Below are the code and all the weights of a small trained network. Each question names an input and a class and asks about switching units off, where a switched-off unit gives its printed mean instead of its output.

import numpy as np


def w(rows, s, z=0):
    codes = np.array(rows[::2]) - 128.0
    scale = np.full(codes.shape[1], s)
    scale[-1] = z or s
    return codes * scale


def f(y):
    return y / 2 * (1 + np.tanh(0.7978845608 * (y + 0.044715 * y**3)))


def log_softmax(a):
    a = a - a.max(-1, keepdims=True)
    return a - np.log(np.exp(a).sum(-1, keepdims=True))


def net(x, mask):
    res = np.array(x, float).reshape(1, 4) / 4 @ E
    y = f(res @ A[0][:, :-1].T + A[0][:, -1])
    res = res + np.where(mask, y, B[0][:, -1]) @ B[0][:, :-1]
    return log_softmax(res[-1] @ U[:, :-1].T + U[:, -1])


A, B = {}, {}
E = w([
[178,36,178,47,46,67,59,164],'x0',
[104,110,133,138,131,118,140,126],'x1',
[196,78,178,117,235,136,191,71],'x2',
[46,141,178,2,153,170,66,66],'x3',
],0.0093)
A[0] = w([
[118,69,171,91,117,150,99,131,94],'neuron 1',
[188,92,167,72,161,94,129,136,181],'neuron 2',
[73,148,117,63,126,160,85,78,233],'neuron 3',
[174,80,107,120,108,99,160,166,209],'neuron 4',
[90,184,191,161,157,202,146,48,235],'neuron 5',
[107,155,63,191,108,162,134,156,213],'neuron 6',
[41,166,195,52,161,147,130,101,244],'neuron 7',
[190,101,156,131,160,91,161,154,218],'neuron 8',
[144,82,188,103,85,98,96,137,178],'neuron 9',
[76,185,99,158,176,158,148,122,209],'neuron 10',
[200,146,147,151,199,170,148,100,242],'neuron 11',
[136,98,92,191,131,122,219,178,253],'neuron 12',
[152,71,162,55,175,157,165,52,156],'neuron 13',
[83,84,98,91,77,96,45,199,231],'neuron 14',
[146,137,174,58,156,96,145,104,134],'neuron 15',
[203,63,191,100,60,120,113,127,247],'neuron 16',
[106,155,55,244,52,115,116,206,227],'neuron 17',
[103,112,176,89,204,113,130,67,182],'neuron 18',
[165,114,170,153,223,116,160,131,175],'neuron 19',
],0.011,0.0041)
B[0] = w([
[121,65,165,113,51,181,113,171,168],'neuron 1',
[108,83,107,173,67,110,1,100,186],'neuron 2',
[44,151,117,75,79,229,187,205,209],'neuron 3',
[109,64,147,247,78,44,85,121,182],'neuron 4',
[205,98,50,83,168,153,203,212,211],'neuron 5',
[113,188,119,122,211,65,167,81,194],'neuron 6',
[118,147,26,67,40,213,175,196,227],'neuron 7',
[143,33,179,180,131,66,45,80,183],'neuron 8',
[102,101,157,171,28,124,107,136,198],'neuron 9',
[152,176,66,91,226,186,199,194,198],'neuron 10',
[184,39,138,176,210,108,156,132,206],'neuron 11',
[168,139,162,190,201,81,144,52,216],'neuron 12',
[173,48,82,193,57,225,44,160,208],'neuron 13',
[111,188,199,119,58,96,203,172,234],'neuron 14',
[126,97,105,198,51,207,74,180,172],'neuron 15',
[66,76,137,200,36,70,85,89,224],'neuron 16',
[134,224,103,125,143,57,197,16,249],'neuron 17',
[172,50,68,83,167,199,92,214,198],'neuron 18',
[174,36,177,217,194,146,100,170,197],'neuron 19',
],0.0071,0.015)
U = w([
[127,227,111,143,194,104,170,21,190],'0',
[175,153,175,148,32,2,173,93,209],'1',
[88,194,77,49,122,142,209,158,167],'2',
[86,167,214,91,28,137,146,169,251],'3',
[214,80,220,208,212,123,193,124,76],'4',
[127,81,189,203,134,67,48,61,113],'5',
[211,101,92,128,149,192,135,172,40],'6',
[128,83,104,147,67,179,53,108,9],'7',
],0.0085,0.0034)

Each question gives the input, the list of numbers given to net, and the class t.
The units are the neurons (one row each of A and B). Each row of codes is followed by its name. A weight is (code - 128) times the scale printed after its matrix; where a second scale follows, it is the last column's (A, B and U).
mask holds one flag per neuron, in row order. A switched-off neuron (its flag False) gives its mean, the last column of its row in B, instead of its output. The means were averaged over made-up inputs and are rounded, as every weight is.
A unit's drop is (log p(t) with every unit on - log p(t) with that unit switched off) / (log p(t) with every unit on - log p(t) with every unit switched off).
The circuit of an input: a set's keep is (log p(t) with only the set's units on - log p(t) with every unit switched off) / (log p(t) with every unit on - log p(t) with every unit switched off). Starting from the 12 units with the biggest drops (on a tie, the unit counted first), units are removed one at a time, each time the one whose removal leaves the highest keep (on an exact tie, the one counted first), for as long as the keep stays at least 0.8.
circuit, biggest first: the units of the circuit, biggest drop first
unit that matters most: the unit with the biggest drop
top k neurons: the k neurons with the biggest drops, biggest first
drop of u: that unit's drop, to one decimal
input [-4,1,0,-7], class 0: unit that matters most	neuron 17
input [0,-5,4,7], class 6: top 2 neurons	(neuron 5; neuron 18)
input [3,6,0,7], class 3: top 2 neurons	(neuron 3; neuron 14)
input [7,6,0,5], class 3: top 2 neurons	(neuron 14; neuron 3)
input [5,3,8,0], class 5: top 3 neurons	(neuron 8; neuron 7; neuron 3)
input [2,-8,6,1], class 7: top 2 neurons	(neuron 13; neuron 12)
input [6,-5,-3,1], class 3: top 2 neurons	(neuron 17; neuron 12)
input [0,-2,-8,8], class 2: top 2 neurons	(neuron 7; neuron 16)
input [-7,3,-1,1], class 2: top 2 neurons	(neuron 5; neuron 10)
input [6,2,1,-1], class 5: top 2 neurons	(neuron 7; neuron 17)
input [1,1,-1,4], class 3: drop of neuron 17	0.3
input [-8,-6,-2,0], class 0: drop of neuron 6	0.2
input [8,-5,-6,0], class 1: drop of neuron 12	-0.1
input [5,2,-7,1], class 3: circuit, biggest first	(neuron 14)
input [4,5,3,-1], class 5: drop of neuron 7	0.1
